Here is a tiny trained network, its code and every weight. The questions are about switching its units off for an input and a target symbol, where a switched-off unit gives its printed mean instead of its output.

import numpy as np


def w(rows, s, z=0):
    codes = np.array(rows[::2]) - 128.0
    scale = np.full(codes.shape[1], s)
    scale[-1] = z or s
    return codes * scale


def norm(h):
    return h / np.sqrt((h * h).mean(-1, keepdims=True) + 1e-5)


def f(y):
    return np.maximum(y, 0)


def softmax(a):
    e = np.exp(a - a.max(-1, keepdims=True))
    return e / e.sum(-1, keepdims=True)


def log_softmax(a):
    a = a - a.max(-1, keepdims=True)
    return a - np.log(np.exp(a).sum(-1, keepdims=True))


def net(x, mask):
    ids = ['εζηθμξτψω'.index(c) for c in x.split()]
    T = len(ids)
    res = E[ids] + P[:T]
    r = norm(res)
    for j in range(2):
        rows = slice(2 * j, 2 * j + 2)
        q, k, v = (r @ M[0][rows].T for M in (Q, K, V))
        z = softmax(np.where(np.tri(T) > 0, q @ k.T / 2**0.5, -1e9)) @ v
        o = O[0][rows]
        res = res + np.where(mask[j], z, o[:, -1]) @ o[:, :-1]
    y = f(norm(res) @ A[0][:, :-1].T + A[0][:, -1])
    res = res + np.where(mask[2:6], y, B[0][:, -1]) @ B[0][:, :-1]
    return log_softmax(norm(res)[-1] @ U[:, :-1].T + U[:, -1])


Q, K, V, O, A, B = {}, {}, {}, {}, {}, {}
E = w([
[107,104,40],'ε',
[98,91,153],'ζ',
[156,59,152],'η',
[131,87,97],'θ',
[108,154,164],'μ',
[115,137,202],'ξ',
[181,126,105],'τ',
[103,179,113],'ψ',
[158,6,196],'ω',
],0.025)
P = w([
[197,165,3],'0',
[159,149,46],'1',
[106,181,80],'2',
[85,160,83],'3',
[55,152,121],'4',
[58,114,102],'5',
],0.0034)
Q[0] = w([
[185,181,6],'H0',
[122,160,167],'H0',
[178,112,135],'H1',
[97,153,77],'H1',
],0.013)
K[0] = w([
[249,93,119],'H0',
[78,116,129],'H0',
[125,118,122],'H1',
[96,173,147],'H1',
],0.021)
V[0] = w([
[179,175,234],'H0',
[246,92,145],'H0',
[71,158,47],'H1',
[232,127,119],'H1',
],0.012)
O[0] = w([
[212,209,158,157],'H0',
[254,62,74,112],'H0',
[159,220,9,2],'H1',
[220,14,145,91],'H1',
],0.0071,0.00096)
A[0] = w([
[157,163,49,103],'N0',
[85,63,5,3],'N1',
[77,87,121,169],'N2',
[125,179,63,44],'N3',
],0.019,0.0044)
B[0] = w([
[83,27,90,200],'N0',
[205,255,155,254],'N1',
[119,79,97,219],'N2',
[57,64,188,173],'N3',
],0.021,0.0077)
U = w([
[83,184,64,253],'ε',
[13,95,38,99],'ζ',
[162,35,150,77],'η',
[142,168,46,177],'θ',
[92,165,202,50],'μ',
[169,147,174,225],'ξ',
[181,38,100,90],'τ',
[13,97,36,104],'ψ',
[170,47,105,77],'ω',
],0.011,0.0031)

Each question gives the input, a string of symbols that net reads in full, and the target symbol t.
The units are the heads (2 rows each of Q, K, V and O) and the neurons (one row each of A and B). Each row of codes is followed by its name. A weight is (code - 128) times the scale printed after its matrix; where a second scale follows, it is the last column's (O, A, B and U).
mask holds one flag per unit, heads first, then neurons. A switched-off unit (its flag False) gives its mean, the last column of its rows in O or B, instead of its output. The means were averaged over made-up inputs and are rounded, as every weight is.
A unit's drop is (log p(t) with every unit on - log p(t) with that unit switched off) / (log p(t) with every unit on - log p(t) with every unit switched off).
The circuit of an input: a set's keep is (log p(t) with only the set's units on - log p(t) with every unit switched off) / (log p(t) with every unit on - log p(t) with every unit switched off). Starting from all 6 units, units are removed one at a time, each time the one whose removal leaves the highest keep (on an exact tie, the one counted first), for as long as the keep stays at least 0.8.
units of the circuit, in order: the units of the circuit, biggest drop first
top k neurons: the k neurons with the biggest drops, biggest first
which heads matter: for each layer, one digit per head in row order, 1 if its drop is at least 0.15 and else 0, layers parted by /
drop of u: that unit's drop, to one decimal
input θ θ ξ θ ζ, target ζ: which heads matter -> 10
input μ τ ψ ψ ζ, target ψ: which heads matter -> 10
input ψ ε ψ η ζ, target ζ: units of the circuit, in order -> (N1; H1)
input ζ ψ ψ μ μ ε, target ε: units of the circuit, in order -> (N1; H1; H0)
input ξ ε ψ, target ψ: which heads matter -> 00
input ω θ ξ ψ, target ψ: which heads matter -> 01
input ζ η ξ ξ θ, target ξ: which heads matter -> 00
input ε μ ψ, target ζ: top neuron -> (N3)
input θ ξ ω η θ, target ξ: top 2 neurons -> (N1; N0)
input θ ψ ζ, target ψ: drop of N1 -> 0.6
input η ψ ψ η θ, target θ: drop of H0 -> 0.3
input η μ ψ, target ζ: drop of N1 -> 0.0
input ψ μ η θ, target θ: drop of N0 -> 0.2
